Below is a small trained network, with its code and all its weights. Each question gives an input and a target symbol and asks what happens when units are switched off, that is, made to give their printed mean instead of their output.

import numpy as np


def w(rows, s, z=0):
    codes = np.array(rows[::2]) - 128.0
    scale = np.full(codes.shape[1], s)
    scale[-1] = z or s
    return codes * scale


def norm(h):
    return h / np.sqrt((h * h).mean(-1, keepdims=True) + 1e-5)


def f(y):
    return y / 2 * (1 + np.tanh(0.7978845608 * (y + 0.044715 * y**3)))


def softmax(a):
    e = np.exp(a - a.max(-1, keepdims=True))
    return e / e.sum(-1, keepdims=True)


def log_softmax(a):
    a = a - a.max(-1, keepdims=True)
    return a - np.log(np.exp(a).sum(-1, keepdims=True))


def net(x, mask):
    ids = ['αδζθμξπφψω'.index(c) for c in x.split()]
    T = len(ids)
    res = E[ids] + P[:T]
    u = 0
    for l in range(2):
        r = norm(res)
        for j in range(3):
            rows = slice(2 * j, 2 * j + 2)
            q, k, v = (r @ M[l][rows].T for M in (Q, K, V))
            z = softmax(np.where(np.tri(T) > 0, q @ k.T / 2**0.5, -1e9)) @ v
            o = O[l][rows]
            res = res + np.where(mask[u + j], z, o[:, -1]) @ o[:, :-1]
        u += 3
        y = f(norm(res) @ A[l][:, :-1].T + A[l][:, -1])
        res = res + np.where(mask[u : u + 8], y, B[l][:, -1]) @ B[l][:, :-1]
        u += 8
    return log_softmax(norm(res)[-1] @ U[:, :-1].T + U[:, -1])


Q, K, V, O, A, B = {}, {}, {}, {}, {}, {}
E = w([
[96,103,84,124],'α',
[132,114,146,99],'δ',
[92,100,90,128],'ζ',
[120,159,114,108],'θ',
[97,128,110,117],'μ',
[107,112,104,126],'ξ',
[129,151,103,107],'π',
[254,167,123,108],'φ',
[212,114,136,150],'ψ',
[106,65,117,146],'ω',
],0.02)
P = w([
[127,187,2,198],'0',
[74,198,112,146],'1',
[98,182,108,116],'2',
[129,153,113,94],'3',
[146,148,116,70],'4',
[159,138,125,60],'5',
[182,126,129,61],'6',
[199,130,134,66],'7',
[214,131,134,57],'8',
],0.0041)
Q[0] = w([
[116,139,145,151],'L0H0',
[106,146,85,108],'L0H0',
[82,189,141,251],'L0H1',
[111,158,210,172],'L0H1',
[174,155,72,63],'L0H2',
[158,153,128,20],'L0H2',
],0.016)
K[0] = w([
[142,156,103,162],'L0H0',
[121,149,142,155],'L0H0',
[119,195,72,187],'L0H1',
[83,161,71,247],'L0H1',
[117,218,46,203],'L0H2',
[159,110,49,203],'L0H2',
],0.013)
V[0] = w([
[119,85,168,6],'L0H0',
[155,67,139,32],'L0H0',
[133,133,232,95],'L0H1',
[187,181,106,82],'L0H1',
[127,107,197,155],'L0H2',
[104,131,145,69],'L0H2',
],0.011)
O[0] = w([
[128,127,64,49,177],'L0H0',
[61,173,34,38,170],'L0H0',
[179,80,253,131,169],'L0H1',
[69,210,118,109,212],'L0H1',
[157,77,50,67,1],'L0H2',
[54,159,163,97,129],'L0H2',
],0.0074,0.0097)
A[0] = w([
[163,11,131,24,111],'L0N0',
[103,110,94,109,179],'L0N1',
[96,8,66,87,1],'L0N2',
[167,130,109,93,105],'L0N3',
[102,217,254,169,28],'L0N4',
[120,181,151,195,146],'L0N5',
[165,172,94,178,100],'L0N6',
[139,215,85,82,82],'L0N7',
],0.01,0.0033)
B[0] = w([
[142,152,33,107,158],'L0N0',
[132,199,169,61,151],'L0N1',
[46,24,125,152,124],'L0N2',
[2,51,92,111,130],'L0N3',
[163,77,110,118,254],'L0N4',
[188,92,134,119,181],'L0N5',
[116,56,215,42,146],'L0N6',
[26,111,70,157,247],'L0N7',
],0.0069,0.0059)
Q[1] = w([
[83,151,93,180],'L1H0',
[124,129,152,63],'L1H0',
[126,172,168,69],'L1H1',
[59,89,139,131],'L1H1',
[128,77,159,171],'L1H2',
[110,108,150,4],'L1H2',
],0.018)
K[1] = w([
[103,52,191,1],'L1H0',
[177,118,39,196],'L1H0',
[199,134,147,25],'L1H1',
[160,183,113,149],'L1H1',
[106,48,95,163],'L1H2',
[231,101,121,60],'L1H2',
],0.013)
V[1] = w([
[162,234,151,110],'L1H0',
[217,124,206,172],'L1H0',
[9,58,166,179],'L1H1',
[146,150,212,134],'L1H1',
[131,112,171,163],'L1H2',
[111,62,28,125],'L1H2',
],0.011)
O[1] = w([
[93,214,201,196,201],'L1H0',
[97,114,71,227,1],'L1H0',
[2,55,161,89,60],'L1H1',
[107,151,199,140,152],'L1H1',
[48,90,176,102,98],'L1H2',
[124,196,69,171,56],'L1H2',
],0.0095,0.0088)
A[1] = w([
[129,128,108,54,162],'L1N0',
[219,140,157,158,105],'L1N1',
[210,54,239,170,206],'L1N2',
[66,140,82,131,220],'L1N3',
[70,209,196,169,63],'L1N4',
[185,170,125,213,252],'L1N5',
[84,103,120,111,158],'L1N6',
[110,5,95,190,67],'L1N7',
],0.011,0.0022)
B[1] = w([
[179,116,123,164,201],'L1N0',
[79,47,117,222,184],'L1N1',
[17,86,50,190,227],'L1N2',
[98,69,190,177,160],'L1N3',
[174,139,46,36,255],'L1N4',
[134,11,169,157,178],'L1N5',
[254,191,204,177,131],'L1N6',
[200,136,165,24,131],'L1N7',
],0.0071,0.0062)
U = w([
[214,70,150,89,52],'α',
[120,228,87,77,145],'δ',
[175,27,66,65,138],'ζ',
[107,138,139,172,66],'θ',
[134,67,123,151,182],'μ',
[153,95,90,206,253],'ξ',
[120,114,255,127,107],'π',
[243,206,157,234,102],'φ',
[148,116,23,174,104],'ψ',
[168,77,49,119,100],'ω',
],0.012,0.0049)

Each question gives the input, a string of symbols that net reads in full, and the target symbol t.
The units are the heads (2 rows each of Q, K, V and O) and the neurons (one row each of A and B). Each row of codes is followed by its name. A weight is (code - 128) times the scale printed after its matrix; where a second scale follows, it is the last column's (O, A, B and U).
mask holds one flag per unit, layer by layer, with each layer's heads first. A switched-off unit (its flag False) gives its mean, the last column of its rows in O or B, instead of its output. The means were averaged over made-up inputs and are rounded, as every weight is.
A unit's drop is (log p(t) with every unit on - log p(t) with that unit switched off) / (log p(t) with every unit on - log p(t) with every unit switched off).
The circuit of an input: a set's keep is (log p(t) with only the set's units on - log p(t) with every unit switched off) / (log p(t) with every unit on - log p(t) with every unit switched off). Starting from the 12 units with the biggest drops (on a tie, the unit counted first), units are removed one at a time, each time the one whose removal leaves the highest keep (on an exact tie, the one counted first), for as long as the keep stays at least 0.8.
units of the circuit, in order: the units of the circuit, biggest drop first
top k neurons: the k neurons with the biggest drops, biggest first
k most important neurons of layer l: the k neurons of layer l with the biggest drops, biggest first
which heads matter: for each layer, one digit per head in row order, 1 if its drop is at least 0.15 and else 0, layers parted by /
input α μ ζ π π δ ξ, target α: units of the circuit, in order	(L0H1 L1H0)
input π δ α, target π: which heads matter	010 / 001
input μ π α π ω, target ζ: units of the circuit, in order	(L1H0)
input π π ζ δ ψ, target π: which heads matter	010 / 011
input π α π π π φ π π, target φ: which heads matter	111 / 010
input π π π π ω μ, target ζ: units of the circuit, in order	(L1H0 L0H0)
input π π δ α, target π: which heads matter	010 / 000
input ζ δ ω φ, target ζ: units of the circuit, in order	(L1H0 L0H1 L0H0)
input φ π α α π ψ α, target ξ: which heads matter	100 / 100
input π π δ δ μ, target π: 2 most important neurons of layer 0	(L0N7 L0N4)
input ζ ξ π μ ω α θ, target ζ: units of the circuit, in order	(L1H0 L0H1)
input α π ω δ ω μ, target α: which heads matter	111 / 100
input π ω π α, target ζ: which heads matter	111 / 110
input π α μ ζ, target π: 4 most important neurons of layer 1	(L1N4 L1N3 L1N6 L1N2)
input μ ψ π, target ξ: which heads matter	100 / 100
input π δ π π ξ, target π: units of the circuit, in order	(L0H1)
input π ψ ω π, target ζ: top 2 neurons	(L0N2 L0N1)
input δ φ π π ψ, target δ: which heads matter	110 / 000
input α φ π δ, target α: units of the circuit, in order	(L0H1 L0H0 L1H0 L0N7)
input ζ δ π α, target ζ: units of the circuit, in order	(L1H0 L0H1)
input α π π α δ, target α: 2 most important neurons of layer 0	(L0N0 L0N7)
input π ψ δ α π, target π: top neuron	(L0N6)
input φ π δ, target φ: which heads matter	111 / 110
input ξ α ζ π δ, target ξ: top 2 neurons	(L0N7 L0N0)
